Below is a small trained network, with its code and all its weights. Each question gives an input and a class and asks what happens when units are switched off, that is, made to give their printed mean instead of their output.

import numpy as np


def w(rows, s, z=0):
    codes = np.array(rows[::2]) - 128.0
    scale = np.full(codes.shape[1], s)
    scale[-1] = z or s
    return codes * scale


def f(y):
    return y / 2 * (1 + np.tanh(0.7978845608 * (y + 0.044715 * y**3)))


def log_softmax(a):
    a = a - a.max(-1, keepdims=True)
    return a - np.log(np.exp(a).sum(-1, keepdims=True))


def net(x, mask):
    res = np.array(x, float).reshape(1, 5) / 4 @ E
    y = f(res @ A[0][:, :-1].T + A[0][:, -1])
    res = res + np.where(mask, y, B[0][:, -1]) @ B[0][:, :-1]
    return log_softmax(res[-1] @ U[:, :-1].T + U[:, -1])


A, B = {}, {}
E = w([
[230,4,184,127,153,110,62],'x0',
[98,38,8,139,91,155,128],'x1',
[217,134,146,126,5,135,206],'x2',
[202,136,64,138,224,117,223],'x3',
[204,212,52,124,119,156,29],'x4',
],0.0038)
A[0] = w([
[130,131,131,133,130,131,129,3],'neuron 0',
[184,183,78,132,114,134,62,103],'neuron 1',
[98,98,158,130,133,120,165,67],'neuron 2',
[81,72,184,134,137,124,209,108],'neuron 3',
[178,131,138,126,53,136,176,93],'neuron 4',
[78,193,96,123,108,131,168,127],'neuron 5',
[80,190,99,126,109,132,166,117],'neuron 6',
[179,130,137,121,50,132,176,103],'neuron 7',
[184,183,77,131,114,134,63,102],'neuron 8',
[107,69,55,130,101,146,132,89],'neuron 9',
[124,133,128,129,128,130,130,38],'neuron 10',
[51,109,118,123,246,137,66,93],'neuron 11',
[137,131,121,130,140,127,139,41],'neuron 12',
[176,129,92,132,191,133,190,111],'neuron 13',
[87,81,172,129,135,118,189,99],'neuron 14',
[171,81,147,125,138,124,102,103],'neuron 15',
[156,213,246,125,172,125,142,93],'neuron 16',
[188,59,155,122,142,126,95,121],'neuron 17',
[82,188,101,127,111,132,164,113],'neuron 18',
[92,174,110,127,117,133,156,91],'neuron 19',
[67,122,177,134,33,137,45,95],'neuron 20',
[110,152,122,130,125,134,143,53],'neuron 21',
[173,134,94,133,186,125,183,91],'neuron 22',
[105,60,34,125,94,134,130,98],'neuron 23',
[176,76,149,126,140,130,100,97],'neuron 24',
[175,132,94,134,189,130,186,97],'neuron 25',
[177,131,138,125,56,136,174,83],'neuron 26',
[186,62,154,125,142,126,95,116],'neuron 27',
],0.013,0.0044)
B[0] = w([
[122,50,140,89,188,3,100,96],'neuron 0',
[150,108,92,84,212,156,132,198],'neuron 1',
[142,77,128,82,200,64,108,137],'neuron 2',
[151,129,80,81,209,194,123,209],'neuron 3',
[111,188,85,164,150,87,120,164],'neuron 4',
[81,110,171,185,133,170,134,202],'neuron 5',
[85,100,172,176,144,145,129,192],'neuron 6',
[110,207,79,174,136,114,125,170],'neuron 7',
[151,106,93,82,213,151,132,197],'neuron 8',
[155,57,82,137,96,93,118,167],'neuron 9',
[125,68,143,102,175,32,108,101],'neuron 10',
[104,231,53,194,149,64,129,254],'neuron 11',
[118,82,142,96,160,45,112,104],'neuron 12',
[64,161,140,69,69,151,124,189],'neuron 13',
[153,113,107,84,197,143,124,181],'neuron 14',
[98,96,164,153,153,109,128,160],'neuron 15',
[148,17,10,162,46,108,122,218],'neuron 16',
[69,110,170,184,138,165,137,197],'neuron 17',
[90,95,173,169,148,133,126,186],'neuron 18',
[105,78,168,144,165,83,117,155],'neuron 19',
[23,149,147,10,72,114,131,214],'neuron 20',
[116,62,155,116,179,37,106,115],'neuron 21',
[76,127,148,62,101,96,117,174],'neuron 22',
[156,56,50,156,62,121,127,188],'neuron 23',
[95,88,172,154,161,99,121,165],'neuron 24',
[71,138,145,63,90,113,120,180],'neuron 25',
[116,170,95,154,159,65,117,158],'neuron 26',
[75,105,171,177,143,150,133,192],'neuron 27',
],0.034,0.005)
U = w([
[130,238,99,182,150,51,121,105],'0',
[94,78,225,192,152,161,137,167],'1',
[82,152,164,9,65,117,120,109],'2',
[182,111,104,63,226,186,126,134],'3',
[185,46,81,151,44,106,120,115],'4',
[230,182,202,140,60,228,157,254],'5',
[181,108,188,104,147,3,116,67],'6',
[183,108,189,100,146,5,113,55],'7',
],0.0073,0.0022)

Each question gives the input, the list of numbers given to net, and the class t.
The units are the neurons (one row each of A and B). Each row of codes is followed by its name. A weight is (code - 128) times the scale printed after its matrix; where a second scale follows, it is the last column's (A, B and U).
mask holds one flag per neuron, in row order. A switched-off neuron (its flag False) gives its mean, the last column of its row in B, instead of its output. The means were averaged over made-up inputs and are rounded, as every weight is.
A unit's drop is (log p(t) with every unit on - log p(t) with that unit switched off) / (log p(t) with every unit on - log p(t) with every unit switched off).
The circuit of an input: a set's keep is (log p(t) with only the set's units on - log p(t) with every unit switched off) / (log p(t) with every unit on - log p(t) with every unit switched off). Starting from the 12 units with the biggest drops (on a tie, the unit counted first), units are removed one at a time, each time the one whose removal leaves the highest keep (on an exact tie, the one counted first), for as long as the keep stays at least 0.8.
circuit, biggest first: the units of the circuit, biggest drop first
k most important neurons: the k neurons with the biggest drops, biggest first
drop of u: that unit's drop, to one decimal
input [-2,4,2,2,-5], class 3: circuit, biggest first	(neuron 3)
input [1,-3,2,-2,0], class 5: 3 most important neurons	(neuron 11; neuron 23; neuron 9)
input [-1,2,-8,-8,-4], class 0: 4 most important neurons	(neuron 11; neuron 13; neuron 25; neuron 22)
input [7,3,3,-7,6], class 1: 3 most important neurons	(neuron 17; neuron 27; neuron 24)
input [6,7,1,1,-7], class 3: 2 most important neurons	(neuron 3; neuron 14)
input [6,-4,-6,-4,4], class 0: 4 most important neurons	(neuron 11; neuron 5; neuron 6; neuron 18)
input [7,5,6,-3,-1], class 1: 3 most important neurons	(neuron 11; neuron 17; neuron 27)
input [-7,-1,5,1,-8], class 3: 2 most important neurons	(neuron 3; neuron 14)
input [7,4,6,-1,4], class 1: 4 most important neurons	(neuron 11; neuron 17; neuron 27; neuron 24)
input [-1,2,-1,-4,4], class 2: 4 most important neurons	(neuron 20; neuron 3; neuron 14; neuron 16)
input [-6,2,5,-4,2], class 1: 2 most important neurons	(neuron 11; neuron 5)
input [-6,7,-2,2,-2], class 4: 4 most important neurons	(neuron 23; neuron 9; neuron 17; neuron 27)
input [-6,-5,1,8,-3], class 2: 3 most important neurons	(neuron 13; neuron 25; neuron 22)
input [-1,8,-1,-2,5], class 4: circuit, biggest first	(neuron 23)
input [6,2,2,7,-4], class 2: 2 most important neurons	(neuron 13; neuron 25)
input [-6,7,-5,-6,7], class 3: drop of neuron 0	0.0
input [0,-4,2,5,-5], class 2: drop of neuron 1	0.6
input [0,-7,-2,-2,1], class 4: drop of neuron 16	0.5
